Here is a tiny trained network, its code and every weight. The questions are about switching its units off for an input and a class, where a switched-off unit gives its printed mean instead of its output.

import numpy as np


def w(rows, s, z=0):
    codes = np.array(rows[::2]) - 128.0
    scale = np.full(codes.shape[1], s)
    scale[-1] = z or s
    return codes * scale


def norm(h):
    return h / np.sqrt((h * h).mean(-1, keepdims=True) + 1e-5)


def f(y):
    return np.maximum(y, 0)


def log_softmax(a):
    a = a - a.max(-1, keepdims=True)
    return a - np.log(np.exp(a).sum(-1, keepdims=True))


def net(x, mask):
    res = np.array(x, float).reshape(1, 2) / 4 @ E
    u = 0
    for l in range(4):
        y = f(norm(res) @ A[l][:, :-1].T + A[l][:, -1])
        res = res + np.where(mask[u : u + 6], y, B[l][:, -1]) @ B[l][:, :-1]
        u += 6
    return log_softmax(norm(res)[-1] @ U[:, :-1].T + U[:, -1])


A, B = {}, {}
E = w([
[81,241,185,151,70,214,195],'x0',
[44,80,2,56,102,153,205],'x1',
],0.0072)
A[0] = w([
[145,89,150,183,40,158,87,197],'L0N0',
[121,89,45,114,253,202,82,40],'L0N1',
[134,143,107,149,210,60,76,147],'L0N2',
[160,150,142,137,131,141,108,2],'L0N3',
[56,131,81,117,143,139,152,175],'L0N4',
[137,69,91,136,79,158,136,7],'L0N5',
],0.0066)
B[0] = w([
[80,179,101,145,116,16,99,229],'L0N0',
[152,202,131,171,127,147,136,167],'L0N1',
[62,227,161,198,146,182,126,235],'L0N2',
[187,48,117,92,163,83,37,128],'L0N3',
[23,141,233,165,145,9,62,254],'L0N4',
[183,3,100,114,202,208,162,128],'L0N5',
],0.0056,0.0048)
A[1] = w([
[123,174,139,164,147,120,96,112],'L1N0',
[119,114,82,105,126,249,112,28],'L1N1',
[101,71,42,40,87,139,199,142],'L1N2',
[162,76,97,128,198,130,82,79],'L1N3',
[190,17,90,120,163,134,98,93],'L1N4',
[229,163,139,112,180,201,114,2],'L1N5',
],0.011,0.0083)
B[1] = w([
[135,91,125,99,126,85,167,253],'L1N0',
[104,112,101,122,86,251,128,128],'L1N1',
[129,55,182,189,73,66,142,208],'L1N2',
[124,53,78,97,179,201,54,170],'L1N3',
[119,203,98,84,161,156,156,158],'L1N4',
[94,71,225,113,56,25,230,128],'L1N5',
],0.012,0.0068)
A[2] = w([
[103,187,165,152,41,254,194,81],'L2N0',
[141,239,160,106,66,199,211,18],'L2N1',
[136,144,174,111,95,191,199,67],'L2N2',
[79,148,54,54,127,30,177,120],'L2N3',
[122,86,110,68,172,88,92,196],'L2N4',
[226,199,198,201,129,157,45,1],'L2N5',
],0.0091,0.0028)
B[2] = w([
[114,53,5,132,129,174,27,194],'L2N0',
[152,120,58,104,201,176,62,198],'L2N1',
[136,212,104,114,140,145,140,161],'L2N2',
[202,199,205,109,152,182,150,253],'L2N3',
[148,194,90,124,122,179,128,236],'L2N4',
[47,99,152,148,61,26,187,208],'L2N5',
],0.011,0.0063)
A[3] = w([
[109,66,96,51,50,38,242,50],'L3N0',
[107,169,61,61,203,80,101,110],'L3N1',
[79,81,179,190,51,1,163,109],'L3N2',
[113,94,120,28,168,198,94,2],'L3N3',
[136,96,41,144,147,227,78,95],'L3N4',
[123,121,27,111,158,171,57,96],'L3N5',
],0.011,0.006)
B[3] = w([
[102,194,238,223,85,26,102,176],'L3N0',
[149,96,92,123,43,122,154,177],'L3N1',
[64,146,166,224,32,36,210,255],'L3N2',
[185,107,32,175,121,150,31,156],'L3N3',
[146,72,3,127,190,168,41,194],'L3N4',
[143,27,75,143,126,187,41,200],'L3N5',
],0.012,0.015)
U = w([
[76,67,167,193,50,38,197,234],'0',
[162,60,43,99,166,201,63,224],'1',
[208,211,222,53,193,198,198,181],'2',
[47,56,150,9,194,138,215,2],'3',
],0.016,0.0089)

Each question gives the input, the list of numbers given to net, and the class t.
The units are the neurons (one row each of A and B). Each row of codes is followed by its name. A weight is (code - 128) times the scale printed after its matrix; where a second scale follows, it is the last column's (A, B and U).
mask holds one flag per neuron, layer by layer. A switched-off neuron (its flag False) gives its mean, the last column of its row in B, instead of its output. The means were averaged over made-up inputs and are rounded, as every weight is.
A unit's drop is (log p(t) with every unit on - log p(t) with that unit switched off) / (log p(t) with every unit on - log p(t) with every unit switched off).
most important unit: the unit with the biggest drop
k most important neurons: the k neurons with the biggest drops, biggest first
top k neurons in layer l: the k neurons of layer l with the biggest drops, biggest first
drop when u is switched off: that unit's drop, to one decimal
input [2,1], class 2: most important unit -> L1N2
input [5,-3], class 1: 2 most important neurons -> L0N4, L1N2
input [-3,-1], class 2: 3 most important neurons -> L0N2, L1N0, L3N2
input [-2,-1], class 2: 3 most important neurons -> L1N0, L0N2, L1N2
input [-1,0], class 2: 2 most important neurons -> L1N0, L1N2
input [-1,2], class 2: 2 most important neurons -> L0N4, L1N2
input [3,3], class 2: top 2 neurons in layer 2 -> L2N3, L2N5
input [-2,-3], class 2: 2 most important neurons -> L1N0, L1N2
input [-4,0], class 1: 2 most important neurons -> L0N4, L1N3
input [2,-1], class 2: 2 most important neurons -> L1N2, L3N2
input [-1,-3], class 2: top 2 neurons in layer 1 -> L1N0, L1N2
input [-8,-3], class 1: drop when L0N3 is switched off -> 0.0
input [-6,1], class 1: drop when L1N3 is switched off -> 0.2
input [-3,0], class 2: most important unit -> L0N2
input [0,-1], class 2: drop when L3N2 is switched off -> 0.1
